The symbols move the objects like this.
at | vu ki zi de
vir | gek fip tem zoz
zet | feg zed niv teb
meb | zud gef vir kog
dis | fav vuv fik rel
zan | pel los dad rok
muz | vaz ven gon vos
kog | dad mal zoz beg
vuv | rel tiz pel lib
vos | fik zan rol pel
dav | riv tem sas meb
reg | zed ral rel fup
beg | dol muz zum vaz
dol | tiz vaz los bug
pef | vir fud sib fip
bug | tof fik kav tuk
mav | sab pak fep dav
los | rok dep beg kav
faf | gez dis bug fav
lup | reg zag vuv ral
mol | fep bev sop ziv
gon | dep zud vok rol
mes | bof dib gez zet
kav | faf tid vaz dis
gez | tuz fav tof niv
zoz | vas feb gef zum
tuk | dib lup dis reg
fud | fip mav pib sab
tem | meb pip pef gef
gul | fud ket sez mav
bev | ziv ror feg bul
ral | fup gez lib tuz
dib | zet reg fav zed
tid | dis niz vos vuv
feg | pov teb zaf lol
riv | gon meb luf zud
vid | nos mes ral bof
tuz | mup niv mes zaf
sop | ket feg mup pov
fav | niv rel tuk sed
teb | lol miz fif sez
fup | miz tuz vid mup
fip | zoz sab pip feb
luf | vok vir dav gek
pip | gef gol fud dap
fik | tuk pel tid lup
bof | sop zet tuz feg
feb | zum riv dap gon
gol | dap sas mav luf
ven | vos vas zud zan
gek | ven zoz meb vas
pel | lup rok niz zag
fep | gol ziv ket sas
dem | gul sop miz ket
bul | pef gul lol fud
pib | pip fep gul gol
sib | tem pib bul pip
fif | ror nos zed dem
zud | rol kog gek dad
rel | sed lib lup vid
vas | zan zum kog los
tof | mes tuk faf dib
niv | zaf sed dib fif
vaz | bug vos dep fik
ziv | sas bul pov pef
ror | bul dem teb gul
zum | los gon mal dep
rol | tid dad ven niz
sab | feb dav gol riv
zag | ral faf tiz gez
dap | mal luf sab vok
miz | sez mup nos mol
zed | teb fup sed miz
mup | mol zaf bof bev
rok | zag kav dol faf
ket | mav pov mol pak
sez | pib mol dem fep
nos | dem bof fup sop
pak | dav sib ziv tem
sas | luf pef pak vir
mal | beg vok feb muz
niz | vuv dol zan tiz
vok | muz gek riv ven
zaf | bev fif zet ror
dad | niz beg vas dol
lib | vid tof zag mes
tiz | lib bug rok tof
gef | kog dap fip mal
dep | kav rol muz tid
lol | sib sez ror pib
pov | pak lol bev sib
sed | fif vid reg nos

The rows follow the links: the fewer symbols apart two objects are, the more alike their rows tend to be.

Each row is also shifted at random along 2 hidden directions that mean nothing.

Some objects, each with a row of numbers:
sop 171,-3,-26,-24,-10,3,17,9,48,30,-1,-5,30,16,10,26,1,15,-31,5,-21,30,-12,21,-21,-4,-16,20,-20,-29,28,20,41,-6,5,-5,-18,-38,17,-6,38,-15,5,0,-5
rok 30,34,35,0,2,-33,-20,-3,29,0,-20,11,-1,22,19,6,-34,-11,-7,3,31,-38,3,3,14,13,22,2,-35,-11,8,-16,48,-10,-25,30,42,-14,9,11,-14,1,15,-5,1
fik 151,19,44,16,3,-36,-12,-5,1,-17,-11,21,-9,11,21,7,-27,-2,15,-8,39,-44,4,-10,17,13,28,-4,-9,9,-6,-23,15,-2,-16,26,41,13,-4,7,-20,4,17,-13,3
bof 87,-29,2,6,-13,-3,42,7,-25,-8,16,18,11,-16,15,32,2,46,19,2,-12,26,-13,-16,-3,-15,-10,9,32,7,-24,-11,-51,1,24,5,-19,27,-13,-6,33,-12,21,-39,6
muz 28,7,20,18,9,0,-18,-4,-49,-36,-3,3,-28,-16,-11,-28,0,-23,29,-5,23,-29,20,-19,19,5,23,-32,16,34,-24,-16,-31,16,-4,-4,27,37,-17,3,-49,18,-17,9,-2
ral 48,5,24,0,-11,-31,11,4,35,11,-9,22,24,18,32,38,-29,27,-3,9,11,-7,-12,2,-2,8,1,27,-19,-19,13,-12,30,-15,-8,33,19,-12,13,8,27,-20,34,-30,7
vuv -71,22,35,17,-4,-29,2,-3,9,-3,-8,10,-4,19,-1,-7,-38,25,12,-10,19,-26,1,-2,-3,6,9,16,-22,-18,-5,-31,28,-15,-20,39,14,2,7,-1,-18,-27,35,-24,13
reg 89,1,22,3,-3,-25,15,-4,18,5,-3,26,16,13,29,41,-27,23,4,15,11,-10,-5,-4,3,8,-7,20,0,-11,2,-8,3,-12,1,33,19,5,14,10,21,-18,35,-25,7
feb 62,25,-21,-23,-10,2,-25,6,59,0,-13,-26,11,11,-1,-21,12,-39,-38,-19,14,-4,0,5,5,-12,37,-23,-45,-11,24,-8,71,23,-21,-32,23,-28,-11,-3,-5,37,-55,29,-17
vaz -36,-1,27,9,4,-23,-8,-5,-8,-25,-13,17,-5,-11,24,18,-7,-17,9,1,40,-33,6,-20,32,1,29,-17,-2,26,-13,-14,-7,12,-10,9,44,27,-10,8,-10,23,0,-9,-5
dav 58,3,-29,-8,13,29,-23,-1,-4,10,0,-27,-13,-1,-31,-41,19,-35,-12,-3,-17,12,15,7,-5,-3,-1,-16,1,6,9,21,8,7,-3,-26,-22,-19,2,-6,-24,10,-29,30,-4
ven -31,53,9,-1,2,-11,-39,-9,36,-2,-20,-22,-15,30,-25,-48,-19,-32,-15,-23,19,-27,10,8,-3,2,23,-9,-49,-15,15,-23,76,-5,-31,4,11,-24,-1,-9,-42,4,-19,24,-3
fav -4,-8,28,8,-10,-28,18,3,7,-5,0,22,19,0,39,46,-16,29,10,13,18,-9,-14,-9,10,4,1,19,6,-1,-5,-11,-8,-1,2,27,19,16,2,9,25,-11,35,-40,1
sib 21,-16,-45,-20,0,27,5,8,13,11,10,-19,11,-12,-8,1,32,-16,-24,5,-25,31,-8,3,-5,-10,-10,-11,9,4,6,25,-3,13,11,-33,-21,-16,-2,-4,20,17,-32,18,-7
pef -34,-32,-28,0,21,31,-11,-10,-61,2,5,-4,-11,-34,-7,2,41,-42,14,36,-23,8,13,2,12,11,-26,-26,44,39,-14,50,-68,9,25,-22,-23,22,6,15,-2,14,-19,28,-4
ket -64,-17,-37,1,3,30,16,1,-31,12,18,-14,-6,-9,-29,-18,15,14,11,1,-43,41,-1,5,-23,-10,-29,7,31,-6,-3,23,-40,-5,25,-21,-51,0,5,-14,4,-15,-1,4,4
gol 83,14,-26,-17,8,23,-25,-3,25,17,-4,-27,-1,5,-16,-29,18,-42,-28,4,-18,6,10,15,-14,0,-3,-9,-15,-3,22,28,32,4,-5,-30,-15,-28,8,-1,-5,10,-38,40,-8
pip -27,21,-33,-17,11,27,-28,-4,22,19,-9,-26,-11,11,-33,-38,13,-34,-20,8,-21,11,11,30,-16,2,-5,-4,-13,-5,21,29,38,-4,-7,-23,-27,-33,22,-6,-12,-2,-29,48,-2
fep 45,-32,-37,-9,-9,32,17,8,-17,0,16,-13,6,-24,-6,2,33,-1,-10,1,-29,35,-6,-6,0,-18,-14,-10,22,14,-7,16,-32,18,21,-37,-27,1,-16,-5,17,14,-23,5,-2
pib 5,-20,-43,-19,-8,29,13,11,6,12,12,-21,15,-18,-7,-3,36,-2,-16,-4,-28,34,-7,5,-5,-11,-10,-8,12,1,10,15,-9,15,11,-34,-29,-15,-4,-6,20,12,-28,11,-5
pov 17,-8,-37,-9,-4,28,12,0,-7,14,11,-20,-3,-5,-30,-16,18,19,-8,-4,-42,37,-1,9,-27,-6,-27,11,17,-7,2,11,-13,-4,18,-15,-47,-7,1,-12,8,-17,0,3,4
niz -13,16,30,6,-2,-29,-18,-7,20,-13,-11,13,2,7,26,18,-22,-19,0,4,37,-39,2,-6,22,8,28,-11,-23,5,3,-10,27,10,-15,13,45,6,1,17,-6,12,11,-2,-6
niv -13,3,9,13,-1,-12,23,-8,-1,8,5,10,1,16,-6,14,-25,42,16,3,-16,14,-4,9,-19,3,-22,28,0,-20,-3,-4,-9,-31,8,32,-20,-4,14,-4,13,-41,47,-24,14
gul 56,-17,-37,-7,-6,27,21,8,-9,6,12,-18,0,-13,-23,-9,29,16,-6,-9,-32,44,-6,1,-12,-14,-17,2,17,-4,-4,11,-22,1,21,-25,-37,-7,-9,-14,9,0,-18,1,0
lib -109,9,28,0,-14,-31,15,3,39,12,-8,16,20,21,21,31,-27,43,-9,-4,14,-5,-13,3,-4,-2,1,24,-21,-24,8,-20,35,-12,-10,26,14,-12,5,1,21,-20,32,-29,11
vos 91,18,28,-1,-14,-29,-13,10,28,-27,-7,9,6,-1,29,15,-11,-11,-5,-18,48,-32,-6,-18,30,-7,41,-21,-32,4,1,-39,34,24,-21,-5,55,10,-14,8,-5,30,-15,-5,-7
pak -32,-25,-44,-17,1,31,2,-4,-8,13,5,-17,6,-19,-3,3,39,-19,-8,18,-22,26,-5,5,-2,-3,-17,-13,18,17,8,32,-19,11,13,-37,-23,-6,4,2,15,10,-28,25,-9
sed 13,0,11,7,-2,-18,19,-3,1,16,-1,13,3,18,4,12,-25,44,10,7,-8,4,-5,11,-14,6,-22,30,1,-22,-1,-4,-2,-26,4,32,-15,-4,19,1,16,-42,48,-22,16
zaf 18,-20,-18,-9,-16,-2,36,12,22,14,9,7,23,0,14,28,3,39,-11,1,-16,37,-24,-2,-13,-8,-13,26,6,-20,3,5,-4,0,16,2,-21,-10,0,-7,44,-17,15,-24,-1

Start, symbols taken left to right, then the object you end at.
Answer with the object's name.
17,4,34,7,-2,-27,-16,-4,-4,-21,-12,16,2,-8,32,19,-14,-17,8,-1,38,-36,4,-17,28,9,29,-17,-6,22,-10,-16,2,16,-8,10,52,22,-8,16,-9,22,-2,-10,-3
zi zi zi => zum
43,-3,4,6,-8,-5,30,5,8,13,6,8,12,16,0,7,-22,48,8,-10,-16,26,-11,1,-20,-7,-14,25,-4,-23,-3,-20,-1,-25,10,21,-20,-8,5,-12,13,-37,36,-28,10
de ki ki => fif
101,-6,-42,-21,-15,27,15,13,26,9,11,-25,14,0,-11,-18,26,11,-23,-16,-32,44,-7,7,-14,-16,-8,2,2,-15,12,2,17,8,6,-27,-38,-24,-10,-18,16,4,-27,4,-6
de zi de => gol
-10,27,41,7,5,-31,-16,-9,28,0,-18,14,-3,25,19,12,-24,-9,-3,3,34,-44,5,1,10,13,22,0,-28,-4,6,-13,40,-4,-23,24,41,-5,13,8,-12,5,15,-1,1
vu zi vu => tof
91,-25,-22,-12,-8,3,25,7,22,17,12,5,28,-2,17,41,6,24,-14,18,-17,29,-19,0,-14,-5,-20,16,7,-9,8,21,-7,0,18,-5,-13,-9,14,0,44,-9,8,-9,3
zi de => dem
29,-10,24,5,-7,-29,17,-1,6,-7,-4,30,20,4,41,50,-21,29,9,10,18,-10,-11,-7,7,3,-2,19,6,-3,-8,-10,-5,-7,11,29,21,11,7,11,27,-8,37,-32,5
vu ki => niv
-2,22,42,19,4,-31,-8,-10,2,-8,-13,15,-11,18,4,-1,-37,7,16,-5,25,-34,4,-3,2,12,15,6,-12,-10,-5,-21,19,-17,-13,32,27,8,8,3,-21,-14,25,-13,6
zi ki zi => vos
40,23,31,7,-24,-35,16,8,53,-4,-6,6,14,27,13,1,-39,41,-12,-35,23,-9,-12,1,-4,-9,24,18,-47,-39,8,-55,58,-7,-23,25,24,-16,-9,-11,6,-13,23,-35,4
zi de zi => faf
76,-12,-14,-18,-19,-1,28,11,43,20,2,3,38,9,16,34,-1,35,-27,-5,-17,33,-23,6,-14,-9,-8,23,-10,-30,14,-1,25,-3,9,-5,-16,-28,2,-5,45,-12,6,-15,2
ki de => ror
25,33,40,7,8,-36,-19,-9,33,-3,-15,11,-4,29,9,4,-34,-3,3,-5,31,-34,7,7,3,12,17,8,-36,-15,11,-24,52,-13,-26,31,40,-9,11,3,-15,-3,22,-5,2
ki vu zi => tiz
-17,-22,-35,-12,9,27,-3,-3,-16,7,9,-16,-4,-16,-4,2,36,-25,-9,19,-21,20,4,10,0,1,-16,-14,19,17,6,41,-27,15,19,-34,-16,-6,0,5,12,13,-35,28,-5
vu de vu => gon
-46,2,29,20,-17,-24,21,9,-1,-13,3,17,7,5,18,19,-23,42,15,-13,15,-9,-9,-14,3,0,8,11,0,-4,-16,-34,-5,-3,-4,25,19,16,-7,-1,2,-10,33,-40,6
de vu => fup
-36,-5,-33,-8,8,27,12,2,-7,20,7,-18,-4,3,-34,-19,11,14,1,3,-42,42,2,16,-28,1,-33,16,14,-18,6,23,-12,-19,18,-11,-55,-15,9,-13,3,-21,6,10,8
zi vu ki vu => fud
24,0,39,27,-7,-28,10,1,-28,-23,-1,23,-9,-4,12,8,-26,32,34,-8,23,-25,2,-19,12,4,11,1,12,4,-27,-35,-26,-4,-3,31,21,35,-10,-2,-15,-13,34,-36,8
de zi ki => zag
120,-1,-26,-14,-6,19,10,1,21,23,10,-17,7,12,-17,-16,9,14,-20,-5,-35,32,-10,19,-27,-5,-20,12,-9,-21,14,14,14,-14,5,-9,-44,-25,9,-16,12,-19,0,4,2
de ki => ziv
